Below is a small trained network, with its code and all its weights. Each question gives an input and a class and asks what happens when units are switched off, that is, made to give their printed mean instead of their output.

import numpy as np


def w(rows, s, z=0):
    codes = np.array(rows[::2]) - 128.0
    scale = np.full(codes.shape[1], s)
    scale[-1] = z or s
    return codes * scale


def f(y):
    return np.maximum(y, 0)


def log_softmax(a):
    a = a - a.max(-1, keepdims=True)
    return a - np.log(np.exp(a).sum(-1, keepdims=True))


def net(x, mask):
    res = np.array(x, float).reshape(1, 5) / 4 @ E
    y = f(res @ A[0][:, :-1].T + A[0][:, -1])
    res = res + np.where(mask, y, B[0][:, -1]) @ B[0][:, :-1]
    return log_softmax(res[-1] @ U[:, :-1].T + U[:, -1])


A, B = {}, {}
E = w([
[147,202,157,140,175,84,151,211],'x0',
[127,129,128,127,127,127,127,127],'x1',
[195,211,96,143,85,146,160,81],'x2',
[91,135,150,248,150,95,144,89],'x3',
[127,129,130,128,128,130,126,128],'x4',
],0.012)
A[0] = w([
[159,151,114,109,89,138,116,20,104],'N0',
[137,133,175,119,137,141,101,102,99],'N1',
[51,7,137,109,139,133,110,129,202],'N2',
[54,98,137,172,158,121,129,138,153],'N3',
[90,68,132,66,126,124,112,195,166],'N4',
[109,118,146,141,163,136,115,202,116],'N5',
[108,114,137,121,159,101,120,171,118],'N6',
[69,123,139,199,105,141,116,70,76],'N7',
[141,136,126,45,108,154,121,157,241],'N8',
[95,177,146,214,162,108,130,131,47],'N9',
[145,74,122,126,112,144,102,60,255],'N10',
[108,113,134,113,146,126,133,140,169],'N11',
[99,91,133,135,171,100,121,218,135],'N12',
[115,112,124,103,159,130,110,138,162],'N13',
[60,68,149,215,157,107,116,160,116],'N14',
[158,72,106,70,119,150,125,88,179],'N15',
[178,227,125,143,128,113,126,152,31],'N16',
[141,194,140,148,168,125,118,216,146],'N17',
[135,148,116,240,134,107,150,80,53],'N18',
[162,177,117,55,93,151,132,121,105],'N19',
],0.017,0.0059)
B[0] = w([
[165,137,82,119,96,163,162,197,202],'N0',
[115,135,123,123,134,140,122,123,131],'N1',
[105,105,190,139,165,79,87,14,251],'N2',
[84,154,86,108,168,81,131,122,197],'N3',
[145,71,228,197,112,200,162,125,218],'N4',
[119,124,122,112,111,158,145,187,182],'N5',
[142,115,125,139,109,149,157,180,173],'N6',
[158,106,133,193,220,173,161,132,197],'N7',
[197,118,196,93,120,146,131,111,220],'N8',
[68,145,146,112,14,92,116,126,202],'N9',
[134,84,45,145,80,126,131,85,214],'N10',
[104,131,139,149,129,163,122,149,160],'N11',
[126,110,118,122,102,167,171,217,206],'N12',
[140,92,160,150,122,125,134,126,165],'N13',
[97,175,46,79,155,62,75,152,219],'N14',
[92,111,137,62,49,106,99,130,201],'N15',
[127,143,162,152,159,97,101,4,204],'N16',
[139,172,209,101,171,106,103,148,222],'N17',
[81,95,192,191,73,193,163,119,215],'N18',
[153,177,72,91,150,79,103,122,197],'N19',
],0.036,0.018)
U = w([
[83,83,200,151,69,114,105,67,251],'0',
[220,131,29,55,84,149,150,125,72],'1',
[53,70,27,193,203,56,105,95,101],'2',
[99,94,37,223,97,203,224,130,82],'3',
[156,106,206,111,185,184,174,242,139],'4',
[206,198,157,86,213,86,93,106,94],'5',
[56,175,110,131,170,69,131,253,94],'6',
],0.0063,0.0034)

Each question gives the input, the list of numbers given to net, and the class t.
The units are the neurons (one row each of A and B). Each row of codes is followed by its name. A weight is (code - 128) times the scale printed after its matrix; where a second scale follows, it is the last column's (A, B and U).
mask holds one flag per neuron, in row order. A switched-off neuron (its flag False) gives its mean, the last column of its row in B, instead of its output. The means were averaged over made-up inputs and are rounded, as every weight is.
A unit's drop is (log p(t) with every unit on - log p(t) with that unit switched off) / (log p(t) with every unit on - log p(t) with every unit switched off).
unit that matters most: the unit with the biggest drop
k most important neurons: the k neurons with the biggest drops, biggest first
drop of u: that unit's drop, to one decimal
input [-3,6,2,8,2], class 3: unit that matters most -> N18
input [-7,4,1,1,6], class 3: 2 most important neurons -> N0, N14
input [1,0,-7,1,2], class 6: 3 most important neurons -> N14, N12, N3
input [6,-7,0,4,-5], class 6: 2 most important neurons -> N2, N4
input [0,-7,6,4,1], class 3: 3 most important neurons -> N2, N0, N17
input [0,-4,0,8,4], class 2: 3 most important neurons -> N14, N3, N4
input [1,6,5,-4,-3], class 5: drop of N10 -> 0.1
input [7,8,-8,0,-7], class 4: drop of N4 -> 1.1
input [-7,-2,1,-8,-4], class 1: drop of N0 -> 0.6
input [8,5,1,-1,0], class 5: drop of N16 -> 0.8
input [0,5,4,2,-2], class 3: 2 most important neurons -> N2, N17
